Here is a tiny trained network, its code and every weight. The questions are about switching its units off for an input and a class, where a switched-off unit gives its printed mean instead of its output.

import numpy as np


def w(rows, s, z=0):
    codes = np.array(rows[::2]) - 128.0
    scale = np.full(codes.shape[1], s)
    scale[-1] = z or s
    return codes * scale


def f(y):
    return np.maximum(y, 0)


def log_softmax(a):
    a = a - a.max(-1, keepdims=True)
    return a - np.log(np.exp(a).sum(-1, keepdims=True))


def net(x, mask):
    res = np.array(x, float).reshape(1, 3) / 4 @ E
    y = f(res @ A[0][:, :-1].T + A[0][:, -1])
    res = res + np.where(mask, y, B[0][:, -1]) @ B[0][:, :-1]
    return log_softmax(res[-1] @ U[:, :-1].T + U[:, -1])


A, B = {}, {}
E = w([
[250,119,89,82,154,133,41,156,105],'x0',
[156,96,94,110,174,47,228,115,105],'x1',
[114,168,95,124,25,71,145,100,71],'x2',
],0.014)
A[0] = w([
[101,63,172,131,214,138,125,213,252,89],'neuron 0',
[153,101,151,111,67,133,137,143,132,249],'neuron 1',
[54,186,154,179,150,113,154,101,154,158],'neuron 2',
[244,155,44,98,96,138,94,180,147,120],'neuron 3',
[131,183,153,193,74,110,54,124,161,172],'neuron 4',
[54,184,154,159,112,163,179,82,156,115],'neuron 5',
[65,216,155,156,107,192,17,128,97,94],'neuron 6',
[83,123,208,196,85,128,128,78,170,82],'neuron 7',
[124,179,69,127,57,116,113,70,32,82],'neuron 8',
[86,182,38,151,2,117,120,68,61,95],'neuron 9',
[105,219,173,96,60,159,44,133,179,109],'neuron 10',
[199,124,118,64,113,137,101,184,66,114],'neuron 11',
[149,123,88,69,216,63,197,85,88,137],'neuron 12',
[134,58,199,109,194,167,150,147,86,202],'neuron 13',
[199,91,94,99,116,103,77,214,109,87],'neuron 14',
[70,97,125,168,108,159,200,119,168,79],'neuron 15',
[129,189,89,68,24,98,134,96,68,153],'neuron 16',
[132,61,20,137,151,4,193,109,95,102],'neuron 17',
[94,103,141,185,152,139,239,85,111,89],'neuron 18',
],0.0082,0.013)
B[0] = w([
[199,137,160,161,155,242,250,193,73,196],'neuron 0',
[67,145,61,192,25,74,70,198,214,253],'neuron 1',
[122,60,85,168,69,104,69,75,123,224],'neuron 2',
[53,75,78,147,93,100,114,68,58,215],'neuron 3',
[144,150,203,118,119,78,136,131,211,212],'neuron 4',
[104,52,92,146,85,113,109,80,70,214],'neuron 5',
[195,177,204,2,190,85,115,69,148,210],'neuron 6',
[96,101,134,62,177,149,89,68,68,185],'neuron 7',
[219,97,159,138,192,224,195,163,101,203],'neuron 8',
[212,92,127,149,170,191,154,179,81,242],'neuron 9',
[176,190,217,67,207,58,146,103,143,206],'neuron 10',
[48,46,125,144,77,118,106,77,62,193],'neuron 11',
[164,172,212,78,188,37,112,91,190,235],'neuron 12',
[152,165,103,179,94,171,130,189,169,211],'neuron 13',
[77,32,150,103,142,152,92,65,82,185],'neuron 14',
[98,106,111,100,137,122,117,63,77,183],'neuron 15',
[156,167,114,180,104,189,198,210,118,253],'neuron 16',
[161,175,158,93,216,102,155,101,185,247],'neuron 17',
[111,135,137,132,170,150,47,57,91,205],'neuron 18',
],0.0081,0.013)
U = w([
[160,190,153,48,165,83,119,92,152,85],'0',
[90,46,84,126,97,144,74,71,15,89],'1',
[176,129,110,159,128,248,186,210,65,86],'2',
[104,166,60,191,42,89,84,193,203,247],'3',
],0.011)

Each question gives the input, the list of numbers given to net, and the class t.
The units are the neurons (one row each of A and B). Each row of codes is followed by its name. A weight is (code - 128) times the scale printed after its matrix; where a second scale follows, it is the last column's (A, B and U).
mask holds one flag per neuron, in row order. A switched-off neuron (its flag False) gives its mean, the last column of its row in B, instead of its output. The means were averaged over made-up inputs and are rounded, as every weight is.
A unit's drop is (log p(t) with every unit on - log p(t) with that unit switched off) / (log p(t) with every unit on - log p(t) with every unit switched off).
most important unit: the unit with the biggest drop
top k neurons: the k neurons with the biggest drops, biggest first
drop when u is switched off: that unit's drop, to one decimal
input [-5,4,4], class 1: top neuron : (neuron 6)
input [-4,0,-5], class 2: top 4 neurons : (neuron 0; neuron 3; neuron 13; neuron 11)
input [-4,5,-6], class 2: top 2 neurons : (neuron 0; neuron 6)
input [4,-1,5], class 2: top 3 neurons : (neuron 16; neuron 8; neuron 2)
input [7,-6,1], class 1: top 2 neurons : (neuron 3; neuron 11)
input [0,-2,4], class 2: top 4 neurons : (neuron 9; neuron 8; neuron 12; neuron 16)
input [1,3,0], class 3: top 2 neurons : (neuron 6; neuron 10)
input [1,-8,-7], class 0: top 2 neurons : (neuron 6; neuron 10)
input [-3,-3,-1], class 3: top 2 neurons : (neuron 12; neuron 17)
input [4,-7,6], class 0: top 3 neurons : (neuron 6; neuron 10; neuron 4)
input [7,-7,6], class 0: top 4 neurons : (neuron 10; neuron 6; neuron 4; neuron 5)
input [-3,1,-3], class 3: top 2 neurons : (neuron 9; neuron 8)
input [3,-1,0], class 3: drop when neuron 7 is switched off : 0.1
input [-2,4,5], class 2: most important unit : neuron 16
input [-3,-1,0], class 3: drop when neuron 3 is switched off : 0.3
input [-1,-1,3], class 3: drop when neuron 0 is switched off : 0.7
